Below are the code and all the weights of a small trained network. Each question names an input and a target symbol and asks about switching units off, where a switched-off unit gives its printed mean instead of its output.

import numpy as np


def w(rows, s, z=0):
    codes = np.array(rows[::2]) - 128.0
    scale = np.full(codes.shape[1], s)
    scale[-1] = z or s
    return codes * scale


def softmax(a):
    e = np.exp(a - a.max(-1, keepdims=True))
    return e / e.sum(-1, keepdims=True)


def log_softmax(a):
    a = a - a.max(-1, keepdims=True)
    return a - np.log(np.exp(a).sum(-1, keepdims=True))


def net(x, mask):
    ids = ['Γαεηθμτ'.index(c) for c in x.split()]
    T = len(ids)
    res = E[ids] + P[:T]
    u = 0
    for l in range(3):
        r = res
        for j in range(3):
            rows = slice(3 * j, 3 * j + 3)
            q, k, v = (r @ M[l][rows].T for M in (Q, K, V))
            z = softmax(np.where(np.tri(T) > 0, q @ k.T / 3**0.5, -1e9)) @ v
            o = O[l][rows]
            res = res + np.where(mask[u + j], z, o[:, -1]) @ o[:, :-1]
        u += 3
    return log_softmax(res[-1] @ U[:, :-1].T + U[:, -1])


Q, K, V, O = {}, {}, {}, {}
E = w([
[47,210,106],'Γ',
[176,86,79],'α',
[2,52,63],'ε',
[183,172,92],'η',
[149,187,76],'θ',
[170,173,88],'μ',
[170,146,101],'τ',
],0.016)
P = w([
[94,109,138],'0',
[122,115,146],'1',
[106,162,177],'2',
[121,128,101],'3',
[165,89,124],'4',
[123,167,179],'5',
[127,159,67],'6',
[187,97,98],'7',
[143,168,180],'8',
[128,185,39],'9',
[211,113,84],'10',
[162,163,182],'11',
[121,215,8],'12',
[192,112,53],'13',
],0.017)
Q[0] = w([
[125,128,251],'0.h1',
[88,143,96],'0.h1',
[138,133,82],'0.h1',
[152,121,90],'0.h2',
[137,154,97],'0.h2',
[82,109,119],'0.h2',
[127,162,134],'0.h3',
[119,127,140],'0.h3',
[122,80,91],'0.h3',
],0.018)
K[0] = w([
[12,22,162],'0.h1',
[155,198,179],'0.h1',
[134,185,95],'0.h1',
[95,179,24],'0.h2',
[121,98,51],'0.h2',
[194,170,121],'0.h2',
[113,192,88],'0.h3',
[104,121,102],'0.h3',
[157,102,254],'0.h3',
],0.0098)
V[0] = w([
[73,120,135],'0.h1',
[79,31,163],'0.h1',
[110,192,160],'0.h1',
[168,127,96],'0.h2',
[102,103,81],'0.h2',
[106,115,72],'0.h2',
[126,90,74],'0.h3',
[168,40,188],'0.h3',
[182,133,2],'0.h3',
],0.0064)
O[0] = w([
[98,70,219,107],'0.h1',
[137,163,235,17],'0.h1',
[185,99,114,117],'0.h1',
[115,159,137,137],'0.h2',
[155,149,60,249],'0.h2',
[145,217,7,255],'0.h2',
[74,205,186,191],'0.h3',
[139,2,112,68],'0.h3',
[140,227,147,213],'0.h3',
],0.004,0.0038)
Q[1] = w([
[106,151,133],'1.h1',
[86,137,137],'1.h1',
[111,170,117],'1.h1',
[87,89,79],'1.h2',
[134,121,145],'1.h2',
[136,60,70],'1.h2',
[168,116,1],'1.h3',
[103,147,31],'1.h3',
[143,154,133],'1.h3',
],0.017)
K[1] = w([
[115,168,151],'1.h1',
[108,145,122],'1.h1',
[177,141,122],'1.h1',
[232,144,147],'1.h2',
[118,135,165],'1.h2',
[215,206,138],'1.h2',
[121,141,7],'1.h3',
[73,146,73],'1.h3',
[116,92,135],'1.h3',
],0.018)
V[1] = w([
[55,82,106],'1.h1',
[118,51,138],'1.h1',
[83,181,59],'1.h1',
[144,186,119],'1.h2',
[53,110,127],'1.h2',
[209,136,144],'1.h2',
[1,124,166],'1.h3',
[55,152,93],'1.h3',
[140,214,180],'1.h3',
],0.0095)
O[1] = w([
[154,148,97,142],'1.h1',
[174,125,161,91],'1.h1',
[110,160,96,221],'1.h1',
[110,154,219,169],'1.h2',
[132,155,94,112],'1.h2',
[133,90,158,123],'1.h2',
[110,70,113,143],'1.h3',
[137,75,118,254],'1.h3',
[162,101,254,74],'1.h3',
],0.0095,0.0094)
Q[2] = w([
[88,88,166],'2.h1',
[169,154,9],'2.h1',
[53,131,191],'2.h1',
[81,113,182],'2.h2',
[137,155,139],'2.h2',
[57,133,158],'2.h2',
[64,164,144],'2.h3',
[82,173,106],'2.h3',
[69,195,134],'2.h3',
],0.013)
K[2] = w([
[113,42,116],'2.h1',
[195,207,116],'2.h1',
[107,64,174],'2.h1',
[80,49,140],'2.h2',
[143,146,114],'2.h2',
[62,77,120],'2.h2',
[131,194,183],'2.h3',
[202,205,146],'2.h3',
[218,245,218],'2.h3',
],0.013)
V[2] = w([
[6,93,89],'2.h1',
[127,66,134],'2.h1',
[13,70,147],'2.h1',
[184,135,155],'2.h2',
[247,149,119],'2.h2',
[212,184,110],'2.h2',
[176,144,120],'2.h3',
[122,147,134],'2.h3',
[205,135,154],'2.h3',
],0.012)
O[2] = w([
[4,23,138,185],'2.h1',
[117,37,44,1],'2.h1',
[3,49,81,11],'2.h1',
[65,97,67,34],'2.h2',
[38,26,75,101],'2.h2',
[79,27,98,184],'2.h2',
[181,57,126,139],'2.h3',
[152,117,109,141],'2.h3',
[255,65,116,36],'2.h3',
],0.006,0.0087)
U = w([
[65,173,217,78],'Γ',
[136,118,111,213],'α',
[87,67,168,214],'ε',
[110,171,181,125],'η',
[72,155,7,1],'θ',
[93,165,155,155],'μ',
[136,158,224,144],'τ',
],0.011,0.013)

Each question gives the input, a string of symbols that net reads in full, and the target symbol t.
The units are the heads (3 rows each of Q, K, V and O). Each row of codes is followed by its name. A weight is (code - 128) times the scale printed after its matrix; where a second scale follows, it is the last column's (O and U).
mask holds one flag per head, layer by layer. A switched-off head (its flag False) gives its mean, the last column of its rows in O, instead of its output. The means were averaged over made-up inputs and are rounded, as every weight is.
A unit's drop is (log p(t) with every unit on - log p(t) with that unit switched off) / (log p(t) with every unit on - log p(t) with every unit switched off).
The circuit of an input: a set's keep is (log p(t) with only the set's units on - log p(t) with every unit switched off) / (log p(t) with every unit on - log p(t) with every unit switched off). Starting from all 9 units, units are removed one at a time, each time the one whose removal leaves the highest keep (on an exact tie, the one counted first), for as long as the keep stays at least 0.8.
circuit, biggest first: the units of the circuit, biggest drop first
most important unit: the unit with the biggest drop
heads that matter: for each layer, one digit per head in row order, 1 if its drop is at least 0.15 and else 0, layers parted by /
input ε α ε μ τ ε ε θ τ ε ε, target θ: circuit, biggest first	(1.h3; 0.h1)
input Γ μ α ε η, target θ: heads that matter	000 / 001 / 000
input ε ε η ε ε η ε θ ε Γ ε α Γ α, target ε: most important unit	0.h3
input ε Γ ε θ Γ ε α ε ε ε ε Γ θ, target μ: circuit, biggest first	(2.h1; 1.h1; 1.h3; 0.h1)
input α ε α ε Γ θ α Γ α ε α Γ, target Γ: circuit, biggest first	(2.h2; 2.h1; 0.h1; 1.h3)
input Γ ε α η α θ ε τ τ ε τ ε α ε, target α: heads that matter	110 / 011 / 111
input μ μ α τ ε ε η η ε τ ε η η ε, target τ: heads that matter	101 / 011 / 100
input θ α α ε α ε ε ε Γ Γ θ θ η θ, target τ: heads that matter	001 / 011 / 100
input α τ ε α Γ Γ α ε ε ε ε θ, target θ: heads that matter	010 / 011 / 010
input ε Γ α α ε η ε ε ε η, target τ: circuit, biggest first	(0.h2; 2.h1; 1.h3)
input ε Γ η τ ε α η η μ θ ε τ θ, target α: heads that matter	100 / 001 / 011
input ε ε α θ α α ε ε ε ε μ, target θ: heads that matter	000 / 001 / 011
input ε ε ε Γ α ε τ ε ε ε μ α η θ, target τ: circuit, biggest first	(1.h3; 2.h1; 0.h1)
input η ε τ η ε α ε α τ Γ, target α: heads that matter	111 / 011 / 101
input ε ε τ θ ε ε η, target τ: most important unit	0.h1
input τ α ε ε ε η α ε ε ε Γ ε μ, target η: circuit, biggest first	(0.h1; 2.h1; 1.h3)
input α τ ε ε α η ε ε τ ε ε ε Γ τ, target ε: heads that matter	001 / 101 / 010
input α α θ ε η η Γ ε Γ ε Γ μ θ τ, target Γ: circuit, biggest first	(2.h3; 1.h3)
input τ α α α η θ ε Γ, target θ: heads that matter	000 / 001 / 010
input ε Γ η η α η α η ε θ ε, target Γ: most important unit	2.h3
input η ε α ε ε Γ Γ θ, target ε: circuit, biggest first	(1.h2; 2.h1; 1.h3)
input ε ε ε ε μ, target θ: heads that matter	000 / 001 / 001
